The symbols move the elements like this.
!: q999->q18, q109->q764, q182->q800, q140->q792, q986->q692, q289->q559, q752->q528, q992->q986, q74->q18, q800->q144, q753->q574, q706->q735, q544->q497, q336->q370, q328->q32, q540->q346, q18->q85, q712->q678, q33->q996, q847->q329, q257->q111, q872->q937, q157->q289, q274->q129, q111->q937, q937->q772, q80->q540, q996->q712, q578->q140, q468->q275, q502->q216, q576->q80, q129->q473, q559->q129, q692->q502, q85->q992, q772->q752, q269->q948, q518->q328, q997->q544, q574->q480, q835->q384, q547->q979, q399->q473, q32->q999, q678->q727, q656->q872, q390->q182, q473->q588, q554->q691, q880->q468, q691->q79, q792->q140, q79->q157, q948->q996, q370->q390, q497->q979, q144->q336, q773->q791, q915->q269, q346->q872, q329->q109, q384->q576, q727->q22, q474->q547, q764->q87, q87->q574, q480->q800, q588->q576, q275->q792, q528->q578, q951->q915, q216->q951, q22->q656, q979->q847, q791->q753, q953->q33, q735->q518
~: q999->q109, q109->q87, q182->q384, q140->q74, q986->q691, q289->q544, q752->q578, q992->q554, q74->q85, q800->q727, q753->q735, q706->q497, q544->q997, q336->q474, q328->q999, q540->q872, q18->q992, q712->q257, q33->q712, q847->q109, q257->q269, q872->q384, q157->q773, q274->q880, q111->q772, q937->q752, q80->q346, q996->q678, q578->q473, q468->q792, q502->q951, q576->q540, q129->q468, q559->q773, q692->q111, q85->q986, q772->q257, q269->q274, q518->q32, q997->q979, q574->q800, q835->q474, q547->q257, q399->q996, q32->q997, q678->q257, q656->q547, q390->q835, q473->q951, q554->q79, q880->q257, q691->q753, q792->q157, q79->q997, q948->q559, q370->q979, q497->q847, q144->q22, q773->q997, q915->q948, q346->q480, q329->q764, q384->q80, q727->q656, q474->q336, q764->q574, q87->q480, q480->q22, q588->q502, q275->q140, q528->q399, q951->q269, q216->q915, q22->q384, q979->q329, q791->q706, q953->q996, q735->q706

The rows follow the links: the fewer symbols apart two elements are, the more alike their rows tend to be.

Each row is also shifted at random along 7 hidden directions that mean nothing.

Each row, then its element:
-23 +52 -7 -23 +17 -13 +13 +49 +40 -45 -13 -29 -3 -24 +17 +1 +73 +27 +19 +18 +10 -31 +5 +5 -38 -28 +21 -15 -6 +28 +48 +54 -39 +20 -30 +42 +22 -30 +27 -> q872
+10 -40 -66 +46 +1 +35 -54 -29 +2 +17 -32 +21 -3 +30 +16 -14 -1 +27 -13 -38 -27 +40 -14 -3 +20 +13 -29 +12 -8 +8 -6 +29 +7 0 +29 +15 -58 -5 -17 -> q706
-73 -20 -24 -8 +17 -21 -32 -17 -45 +35 +80 +13 -14 -1 -14 -52 +22 +5 -62 +21 -24 +51 +4 -22 +29 -41 +20 -38 +5 -60 -14 -11 +14 +27 -25 -16 +77 -31 -5 -> q847
+66 -16 -48 +5 +50 -55 0 +0 +11 +15 +35 -26 +24 -31 -26 -11 +3 +12 -35 +14 -28 +90 +28 -19 +42 -1 +43 +21 -20 -30 +10 +12 +8 +65 +27 -22 +21 -3 -32 -> q370
+18 -19 -21 +2 -10 +28 +32 -3 -27 0 -12 +15 -10 0 0 +26 -5 +29 -2 +1 +17 -12 +6 +29 -1 -15 -17 +23 +44 +22 -5 +43 +7 -1 -45 +6 +20 -2 -4 -> q216
+68 -23 -22 +20 -15 -12 +15 -20 -3 -4 -23 +15 +0 -7 -21 +31 +1 +34 -8 -12 +29 +45 -2 +21 +24 +29 -10 +44 +44 +15 -7 +29 +8 +23 -2 +12 -12 -9 -20 -> q274
-24 +4 +13 -2 +19 -80 +24 -12 +21 -33 +3 +26 -8 +16 -31 +24 -11 -4 +3 +23 +14 +9 +16 -26 -10 +10 +24 +3 -14 -26 -11 -17 +14 +45 +37 +23 +6 +4 -17 -> q559
+34 -31 +15 -3 +2 +32 -9 -14 +21 +29 -13 +3 +10 +17 +0 +16 -6 -7 +24 -22 -5 -7 -12 +0 0 +19 -43 +33 -10 +19 +17 -37 +18 -33 +20 +2 -19 +23 -22 -> q678
+28 -27 +27 -33 -19 +3 +11 -17 -19 +38 -34 -7 -23 -7 +13 +5 +4 -6 -2 -25 +0 -13 -23 +40 +25 +8 +8 +2 +7 +5 -10 -14 -5 +18 +3 -33 -7 +24 -42 -> q329
+80 +23 +32 +9 -16 -5 +10 +17 +12 -18 -8 -1 -3 -5 +20 +41 -41 -51 +36 +2 -3 -47 +7 +20 +20 +21 +1 +12 -6 +20 -24 -7 +11 -31 +50 -35 -52 +21 -6 -> q18
-67 +12 +19 -21 +15 -7 +19 +19 +25 -14 -34 -23 +19 -21 -23 -24 -2 +22 +17 +16 -19 -13 -10 +9 -29 +10 +25 +11 -20 +16 +32 +6 -50 +2 +9 +1 +8 +28 +1 -> q835
-30 -13 +77 -39 -23 +66 +18 +7 -13 +28 -57 -35 -3 +2 -19 +5 -49 -12 +30 -47 +7 -49 -22 +14 -38 +41 -17 +17 -13 +59 +2 -25 -24 -50 +9 -14 -20 +57 -45 -> q547
+76 +3 +23 -44 -10 -18 +7 +18 +19 +4 -83 -28 -16 -18 +29 +13 +61 +18 +19 -35 -7 -64 -19 +58 -2 -6 +2 +7 +1 +41 +10 +27 -38 +12 +18 -13 -12 +3 -55 -> q574
+19 +49 -50 +12 +19 +10 -34 +10 +16 -29 +25 -19 +33 +3 +0 -8 +14 -6 +9 -53 -29 -11 +41 -34 -55 -29 -16 -43 -28 +6 -7 +6 -3 -17 +2 -5 +13 -65 +8 -> q540
-12 -35 +31 -23 +8 +14 +12 -7 +22 +25 -31 +7 +2 +18 +9 -3 +15 +2 +18 +8 +7 -31 -27 +3 -13 +1 -26 +17 -9 0 +31 -50 +7 -14 -8 +20 +4 +36 -7 -> q953
+21 -5 -7 -21 +28 -55 -14 +8 -4 +4 +2 -11 -1 -1 -8 -22 +39 +10 -34 -19 -20 0 +21 -20 -5 -28 +18 -33 -19 -32 -20 -6 +5 +34 +25 -5 +51 -28 -54 -> q979
-39 +11 -12 -9 -11 +16 +27 -38 -32 +14 +15 +9 +21 +14 -12 -7 -44 -23 +10 -26 -4 -30 +10 -11 -52 -26 -9 -34 +3 -23 -19 -51 +1 -5 -55 -30 +27 -8 +25 -> q588
+5 +13 -9 +38 -19 +55 -27 +26 -17 -24 +5 +4 +9 +7 +17 -8 -26 -6 +5 +1 -20 -35 +4 +10 -2 -5 -31 -10 +14 +19 -23 +25 +2 -78 +7 -6 -10 -7 +26 -> q986
-19 +37 +19 -18 -12 +63 +5 +3 -24 +18 +47 -29 -8 -6 -3 +27 -52 -52 +17 -39 +16 -11 +18 -27 -35 +4 +5 -26 -21 +29 -9 -6 +11 -13 -37 -23 -21 -2 +13 -> q346
+33 -24 +6 -36 +6 -9 +67 -6 -44 +19 -27 -7 +0 +14 +12 -5 +17 +11 -24 -9 +32 -53 +9 -7 -40 -48 0 -39 +25 -35 -19 -36 +19 +25 -87 +5 +82 -5 -8 -> q915
+24 +1 -13 -2 -3 -24 +31 -20 +11 -18 -33 +25 +13 +6 -2 +25 -12 +3 +34 -13 -23 -50 +10 +35 -24 -13 -16 +15 +8 +10 -9 -11 -12 -7 +9 -20 +2 +4 -7 -> q502
+35 -13 -13 -3 +15 -39 -7 +3 +19 -4 -40 +10 -13 +23 +42 -6 +41 -8 -6 -5 -5 -39 -4 -6 +1 -26 +5 -30 -26 -27 -11 -4 +7 +33 +17 +14 -14 -3 -15 -> q32
-57 -3 +10 -4 -6 +71 -38 +5 +12 +18 -8 -16 +18 0 -16 -21 -18 +8 +29 -38 -37 -9 -15 +11 -28 +21 -36 +16 -16 +46 +25 -11 -28 -67 +16 -9 -11 +12 -9 -> q727
+22 +15 +4 +5 +9 +13 -14 +30 +2 -20 -1 +3 -40 +21 +31 +33 +7 -14 +2 -7 +10 -32 +19 -17 +2 -6 -5 -13 -18 +27 -18 +51 +24 +2 +24 +29 -34 -2 -24 -> q753
-40 -5 +15 -5 +2 -9 +1 +14 +14 -22 -64 +12 -21 +32 +21 0 +22 +13 +8 -6 +12 -53 -14 -7 -32 -2 -2 -21 -20 +9 -4 +18 -12 +6 +13 +42 -22 +14 -13 -> q791
-51 +14 +33 +22 -49 +37 -19 -25 -44 +7 +24 +4 -2 +6 -29 -12 -65 -21 -13 -17 +28 +35 -12 -17 -4 +48 -6 -14 +20 +2 -37 -23 +7 -39 -3 -12 -22 +1 +20 -> q792

Where do the symbols, taken in turn from left to right, take each start?
Answer with the element's name.
-69 -43 +1 +6 -7 +13 +16 -23 +7 +1 -35 +41 +2 +20 -18 -3 0 +42 +12 +17 -7 -10 -22 +27 -10 +7 -25 +37 +26 +5 +16 -7 -15 -16 -11 +29 +15 +25 +1
~ ~ ~ ! ! ! ! ~ -> q109
-9 -5 +10 +7 0 +5 -11 +14 -11 -17 -31 +6 -24 +25 +9 +4 -2 +5 -13 -17 +12 -22 +3 -21 -11 +9 -3 -20 -10 +12 -27 +29 +12 +1 +22 +32 -19 +3 -27
~ ! ~ ! ! ~ ! -> q800
+36 +19 -17 -27 +22 -22 +26 +14 +29 -3 -38 -42 +23 -20 +11 -8 +32 +10 +16 -12 -6 -14 +5 -3 -34 -14 +26 -12 -26 +1 +29 +2 -30 +41 -22 -4 +1 -4 +5
~ ~ ~ ~ ! ~ ~ -> q257
+23 +5 +9 +1 -7 +11 -15 +13 -20 +9 +45 +10 -39 +3 +28 +32 -12 -39 -7 +10 +5 -11 +8 +3 +45 -10 +5 -7 -2 +3 -25 +23 +33 -5 +16 -17 -22 +1 -9
~ ~ ! ! ~ ! -> q656
-133 +3 +48 +21 -29 +58 -2 +12 -30 -18 -22 +18 -19 +28 +2 -21 -63 -15 +9 +26 +8 -48 -27 -4 -21 +28 -5 -19 -4 +10 -22 +1 -13 -63 +2 +17 -27 +50 +38
! ! ~ ! ! ! ~ -> q109
-52 -34 -36 +27 +1 0 -21 -38 -16 +16 -51 +13 +25 +39 +0 -68 +1 +26 -33 -25 -13 +6 -18 -35 -34 -6 -12 -45 -13 -51 -20 -41 -9 +4 -9 +20 +9 -1 +7
~ ~ ~ ~ ~ ~ ~ ~ -> q656
-26 -1 +11 -18 -20 +38 -25 +9 -31 +18 +8 -7 -25 -13 +8 -12 +23 +16 -12 -16 -10 -11 -13 +34 +16 -9 -7 -3 +23 +28 -6 +36 -13 -22 -12 -14 +18 -18 -17
! ~ ~ ~ ! ! ~ -> q752
+39 +37 +6 -17 +18 -103 +34 -4 +32 -54 +25 +24 +8 -8 -24 +46 +30 -6 +21 +15 +11 -14 +42 -2 -20 -24 +14 +1 +5 -19 -4 -16 +11 +43 +22 +5 +40 -47 -3
! ~ ~ ! ~ ! ~ ~ ! -> q111
-32 +37 +11 +22 -12 -33 -26 -11 -13 -33 +48 +16 +12 0 -44 -4 -26 -8 -13 -8 +3 +34 +26 -28 -13 +22 +2 -22 +10 -18 -34 -19 +10 -18 +36 -1 +14 -44 +6
~ ! ! ~ ~ ! -> q791
+4 +30 +9 -26 +6 -6 +38 +1 +16 -7 +2 -18 -4 -17 +5 +37 -16 -24 +32 +1 +14 -13 +9 +2 -21 0 +30 +6 -19 +20 +21 +10 -11 +39 -21 -8 -27 +15 +18
! ~ ! ~ ! ~ -> q540
-44 +17 +34 +14 -23 +26 +2 +19 -30 -22 +8 +1 -24 +16 -13 +11 -35 -6 -18 -1 +49 +3 +1 -30 -13 +31 +9 -18 +14 +18 -31 +29 +19 -12 -7 +34 -17 +5 +3
! ~ ~ ~ ~ ~ -> q764
+84 +2 -49 +48 -2 -10 -23 -5 -4 0 +37 +0 +21 -22 +14 -9 -10 -5 -25 +24 -16 +63 +11 0 +59 +0 +6 +9 +16 -30 -15 +13 +17 +3 +14 -28 -15 -20 +31
~ ! ! ! ! ~ -> q951
-35 +12 +76 -48 -4 -16 +21 +37 -11 -13 -13 -4 -58 +15 +4 +43 +3 -22 0 -5 +42 -63 +7 -6 -19 +4 +19 -20 -14 +30 -23 +27 +16 +15 +18 +28 +3 +16 -54
! ! ! ~ ~ ! ~ ~ -> q384
+35 -11 -3 +6 -21 +68 +30 -6 -59 +37 +24 -9 +5 +5 +27 -1 -42 -31 -17 -6 +23 -28 +5 -8 -6 -26 -15 -27 +24 -18 -28 -24 +33 -28 -80 -26 +23 +10 +34
! ~ ~ ! ~ ~ ~ ~ -> q979
+9 +4 +27 -38 +28 -23 +51 +45 +4 +1 +2 -46 -7 -36 -12 +4 +19 +16 -19 +46 +30 +19 +9 -7 +10 -2 +56 +16 -1 +8 +29 +39 -10 +51 -27 +16 +39 +29 -11
~ ! ! ~ ! ~ ~ -> q346
